Below is a small trained network, with its code and all its weights. Each question gives an input and a class and asks what happens when units are switched off, that is, made to give their printed mean instead of their output.

import numpy as np


def w(rows, s, z=0):
    codes = np.array(rows[::2]) - 128.0
    scale = np.full(codes.shape[1], s)
    scale[-1] = z or s
    return codes * scale


def norm(h):
    return h / np.sqrt((h * h).mean(-1, keepdims=True) + 1e-5)


def f(y):
    return np.maximum(y, 0)


def log_softmax(a):
    a = a - a.max(-1, keepdims=True)
    return a - np.log(np.exp(a).sum(-1, keepdims=True))


def net(x, mask):
    res = np.array(x, float).reshape(1, 4) / 4 @ E
    u = 0
    for l in range(2):
        y = f(norm(res) @ A[l][:, :-1].T + A[l][:, -1])
        res = res + np.where(mask[u : u + 3], y, B[l][:, -1]) @ B[l][:, :-1]
        u += 3
    return log_softmax(norm(res)[-1] @ U[:, :-1].T + U[:, -1])


A, B = {}, {}
E = w([
[68,72,147,144,51,79,208],'x0',
[121,168,105,183,138,2,37],'x1',
[164,33,61,222,211,68,205],'x2',
[201,241,125,150,94,99,166],'x3',
],0.0078)
A[0] = w([
[153,33,109,42,204,153,5,106],'0.n1',
[119,169,41,92,182,16,2,4],'0.n2',
[80,150,125,91,49,156,71,2],'0.n3',
],0.0076,0.0072)
B[0] = w([
[181,233,182,123,116,61,186,252],'0.n1',
[177,38,118,49,78,186,199,236],'0.n2',
[15,29,54,207,254,170,65,162],'0.n3',
],0.0097,0.0042)
A[1] = w([
[132,87,66,108,67,41,39,1],'1.n1',
[11,99,225,118,129,57,148,89],'1.n2',
[40,184,95,82,62,174,49,22],'1.n3',
],0.012,0.005)
B[1] = w([
[124,82,109,67,84,252,147,197],'1.n1',
[195,190,113,119,92,72,96,253],'1.n2',
[115,101,56,192,181,92,195,234],'1.n3',
],0.018,0.0061)
U = w([
[94,31,22,233,225,97,96,129],'0',
[179,178,147,108,109,107,84,211],'1',
[135,55,103,15,90,251,163,103],'2',
[177,217,170,151,120,77,116,149],'3',
[160,141,151,109,121,94,113,81],'4',
[6,72,254,192,115,147,23,8],'5',
],0.014)

Each question gives the input, the list of numbers given to net, and the class t.
The units are the neurons (one row each of A and B). Each row of codes is followed by its name. A weight is (code - 128) times the scale printed after its matrix; where a second scale follows, it is the last column's (A, B and U).
mask holds one flag per neuron, layer by layer. A switched-off neuron (its flag False) gives its mean, the last column of its row in B, instead of its output. The means were averaged over made-up inputs and are rounded, as every weight is.
A unit's drop is (log p(t) with every unit on - log p(t) with that unit switched off) / (log p(t) with every unit on - log p(t) with every unit switched off).
The circuit of an input: a set's keep is (log p(t) with only the set's units on - log p(t) with every unit switched off) / (log p(t) with every unit on - log p(t) with every unit switched off). Starting from all 6 units, units are removed one at a time, each time the one whose removal leaves the highest keep (on an exact tie, the one counted first), for as long as the keep stays at least 0.8.
circuit, biggest first: the units of the circuit, biggest drop first
top k neurons: the k neurons with the biggest drops, biggest first
top k neurons in layer l: the k neurons of layer l with the biggest drops, biggest first
input [2,0,-4,-4], class 0: top neuron : (1.n3)
input [7,-3,4,-1], class 1: circuit, biggest first : (1.n2 0.n2)
input [-4,7,-1,-5], class 2: top 2 neurons : (0.n2 1.n2)
input [-7,8,-1,1], class 2: top 3 neurons : (0.n2 1.n2 1.n1)
input [6,8,-3,7], class 2: circuit, biggest first : (1.n1 0.n1)
input [-5,4,4,1], class 1: top 2 neurons : (1.n3 1.n1)
input [8,-7,2,-3], class 1: top 2 neurons : (1.n2 0.n2)
input [8,-4,4,-7], class 1: top 3 neurons : (1.n2 1.n3 0.n2)
input [-7,1,0,-6], class 1: top 2 neurons : (0.n1 1.n3)
input [7,2,5,-3], class 1: top 2 neurons : (1.n2 1.n3)
input [1,8,-8,6], class 0: circuit, biggest first : (1.n3 0.n1)
input [8,2,-2,-4], class 1: top 2 neurons in layer 1 : (1.n2 1.n1)
input [0,-4,2,-7], class 3: top 2 neurons in layer 0 : (0.n1 0.n2)
input [-4,-5,2,-6], class 3: circuit, biggest first : (0.n1)
input [-3,3,-6,-5], class 0: top 2 neurons : (1.n3 0.n3)
input [8,3,-1,-4], class 1: top 2 neurons in layer 1 : (1.n2 1.n1)
input [-6,-4,5,-1], class 1: top 3 neurons : (1.n3 0.n1 1.n1)
input [-3,8,-3,7], class 2: top 2 neurons in layer 1 : (1.n1 1.n2)
input [4,-5,4,-7], class 3: top 2 neurons in layer 0 : (0.n2 0.n3)
input [3,8,-6,3], class 2: top neuron in layer 0 : (0.n2)
